Below is a small trained network, with its code and all its weights. Each question gives an input and a class and asks what happens when units are switched off, that is, made to give their printed mean instead of their output.

import numpy as np


def w(rows, s, z=0):
    codes = np.array(rows[::2]) - 128.0
    scale = np.full(codes.shape[1], s)
    scale[-1] = z or s
    return codes * scale


def f(y):
    return y / 2 * (1 + np.tanh(0.7978845608 * (y + 0.044715 * y**3)))


def log_softmax(a):
    a = a - a.max(-1, keepdims=True)
    return a - np.log(np.exp(a).sum(-1, keepdims=True))


def net(x, mask):
    res = np.array(x, float).reshape(1, 6) / 4 @ E
    y = f(res @ A[0][:, :-1].T + A[0][:, -1])
    res = res + np.where(mask, y, B[0][:, -1]) @ B[0][:, :-1]
    return log_softmax(res[-1] @ U[:, :-1].T + U[:, -1])


A, B = {}, {}
E = w([
[10,184,32,139,149,133,204],'x0',
[132,118,121,123,143,132,124],'x1',
[137,109,114,120,151,136,131],'x2',
[220,236,116,182,174,110,172],'x3',
[193,175,78,67,46,233,105],'x4',
[130,127,126,131,127,129,125],'x5',
],0.013)
A[0] = w([
[47,114,169,123,143,177,117,10],'neuron 0',
[117,199,72,197,216,66,172,82],'neuron 1',
[170,156,136,141,140,138,150,62],'neuron 2',
[98,68,154,182,149,35,125,217],'neuron 3',
[132,181,114,80,120,180,108,30],'neuron 4',
[25,11,129,106,58,147,120,125],'neuron 5',
[135,170,113,106,110,165,137,196],'neuron 6',
[188,129,185,143,165,123,68,194],'neuron 7',
[69,131,107,133,133,96,135,170],'neuron 8',
[141,171,88,73,114,140,92,27],'neuron 9',
[96,153,126,147,180,87,192,91],'neuron 10',
[103,135,93,216,149,110,167,110],'neuron 11',
[193,160,135,192,150,159,158,224],'neuron 12',
[81,126,124,152,134,96,153,59],'neuron 13',
[186,110,197,162,139,116,95,37],'neuron 14',
[64,162,111,97,133,169,154,21],'neuron 15',
[46,157,54,123,132,160,165,28],'neuron 16',
[48,61,126,125,99,128,85,149],'neuron 17',
[151,178,88,97,104,212,133,211],'neuron 18',
[91,101,120,78,120,121,97,208],'neuron 19',
[106,106,115,88,115,91,125,163],'neuron 20',
[140,128,121,81,111,95,99,103],'neuron 21',
[69,125,59,147,112,173,184,2],'neuron 22',
[190,108,165,150,137,87,90,36],'neuron 23',
[165,173,59,82,81,189,113,40],'neuron 24',
[198,191,95,147,147,86,118,39],'neuron 25',
[148,65,150,89,83,93,144,74],'neuron 26',
[155,121,159,65,98,137,54,87],'neuron 27',
[183,143,149,126,132,163,123,26],'neuron 28',
[130,113,116,137,119,137,99,115],'neuron 29',
[88,71,202,203,151,81,130,55],'neuron 30',
[74,141,7,102,100,100,149,210],'neuron 31',
[183,102,210,148,137,137,103,81],'neuron 32',
[149,164,47,164,102,133,136,13],'neuron 33',
[138,103,109,86,105,125,65,115],'neuron 34',
[145,101,134,52,55,167,42,134],'neuron 35',
[113,79,123,107,98,126,137,38],'neuron 36',
[120,85,182,119,161,142,136,68],'neuron 37',
[108,66,112,82,46,160,84,182],'neuron 38',
],0.013,0.008)
B[0] = w([
[62,210,55,197,176,96,168,157],'neuron 0',
[43,83,59,170,110,194,97,232],'neuron 1',
[187,121,167,72,126,122,45,153],'neuron 2',
[204,213,149,82,185,83,174,233],'neuron 3',
[121,192,119,186,184,33,192,170],'neuron 4',
[217,164,160,102,197,2,185,249],'neuron 5',
[160,87,152,121,104,133,153,189],'neuron 6',
[197,125,153,61,122,109,69,205],'neuron 7',
[95,87,87,173,66,150,91,190],'neuron 8',
[135,161,138,181,204,122,198,161],'neuron 9',
[41,141,74,173,77,132,97,195],'neuron 10',
[72,95,85,148,115,177,71,189],'neuron 11',
[135,194,69,150,155,56,143,213],'neuron 12',
[79,110,81,145,129,133,143,166],'neuron 13',
[117,195,77,104,171,65,164,176],'neuron 14',
[213,93,223,102,106,134,128,167],'neuron 15',
[211,159,200,97,141,84,150,205],'neuron 16',
[197,127,171,110,193,67,150,212],'neuron 17',
[199,104,212,112,86,149,119,235],'neuron 18',
[147,85,172,144,78,180,150,188],'neuron 19',
[178,139,166,105,150,181,149,161],'neuron 20',
[127,119,155,188,106,160,187,141],'neuron 21',
[239,116,225,66,113,149,109,184],'neuron 22',
[130,191,65,113,185,62,153,169],'neuron 23',
[166,176,179,150,170,91,192,212],'neuron 24',
[198,135,198,42,112,100,68,180],'neuron 25',
[103,98,109,159,66,206,135,161],'neuron 26',
[100,77,136,143,65,162,148,192],'neuron 27',
[132,79,147,64,66,175,88,159],'neuron 28',
[125,137,151,167,134,160,97,135],'neuron 29',
[242,106,207,33,101,122,130,200],'neuron 30',
[155,195,108,185,205,80,191,233],'neuron 31',
[144,190,146,110,186,73,145,185],'neuron 32',
[82,121,60,198,181,84,142,161],'neuron 33',
[93,102,141,182,96,173,153,170],'neuron 34',
[49,99,106,169,87,205,142,233],'neuron 35',
[85,107,113,149,136,115,151,147],'neuron 36',
[138,92,147,110,107,138,96,148],'neuron 37',
[86,58,106,170,79,196,146,226],'neuron 38',
],0.0089,0.02)
U = w([
[199,115,208,101,131,140,109,249],'0',
[146,200,95,171,219,81,153,29],'1',
[25,60,59,201,97,246,108,165],'2',
],0.012,0.0014)

Each question gives the input, the list of numbers given to net, and the class t.
The units are the neurons (one row each of A and B). Each row of codes is followed by its name. A weight is (code - 128) times the scale printed after its matrix; where a second scale follows, it is the last column's (A, B and U).
mask holds one flag per neuron, in row order. A switched-off neuron (its flag False) gives its mean, the last column of its row in B, instead of its output. The means were averaged over made-up inputs and are rounded, as every weight is.
A unit's drop is (log p(t) with every unit on - log p(t) with that unit switched off) / (log p(t) with every unit on - log p(t) with every unit switched off).
unit that matters most: the unit with the biggest drop
k most important neurons: the k neurons with the biggest drops, biggest first
drop of u: that unit's drop, to one decimal
input [0,-5,-7,7,3,6], class 0: unit that matters most -> neuron 25
input [7,2,-2,0,7,4], class 0: 2 most important neurons -> [neuron 18; neuron 22]
input [-6,-5,6,4,-6,8], class 1: 2 most important neurons -> [neuron 23; neuron 14]
input [1,6,3,-5,-3,6], class 1: 4 most important neurons -> [neuron 18; neuron 0; neuron 5; neuron 22]
input [7,2,-3,-7,1,-7], class 0: 3 most important neurons -> [neuron 22; neuron 15; neuron 19]
input [-1,0,-2,8,2,6], class 0: 3 most important neurons -> [neuron 25; neuron 31; neuron 2]
input [3,7,-5,-8,-4,-4], class 1: 4 most important neurons -> [neuron 0; neuron 5; neuron 18; neuron 31]
input [6,4,-8,-1,7,-8], class 0: 3 most important neurons -> [neuron 18; neuron 22; neuron 15]
input [-8,-7,5,6,-3,4], class 1: 3 most important neurons -> [neuron 23; neuron 14; neuron 12]
input [8,5,8,-3,2,0], class 0: 4 most important neurons -> [neuron 22; neuron 15; neuron 16; neuron 12]
input [-5,-7,-7,2,0,-8], class 1: 2 most important neurons -> [neuron 18; neuron 14]
input [-1,-1,6,-7,4,-6], class 2: 2 most important neurons -> [neuron 35; neuron 38]
input [-1,-1,-2,7,2,5], class 0: 3 most important neurons -> [neuron 25; neuron 31; neuron 2]
input [-7,-3,8,6,-1,3], class 1: most important neuron -> [neuron 23]
input [5,-7,-3,0,2,-7], class 0: 3 most important neurons -> [neuron 22; neuron 15; neuron 12]
input [3,5,-5,4,-1,-2], class 2: drop of neuron 18 -> 0.0
input [1,-5,-8,8,-1,-7], class 2: drop of neuron 5 -> 0.1
input [-7,5,8,7,-1,-8], class 1: drop of neuron 23 -> 0.7
input [8,3,-1,-3,3,6], class 0: drop of neuron 22 -> 1.8
input [4,-3,-6,1,-7,8], class 2: unit that matters most -> neuron 1
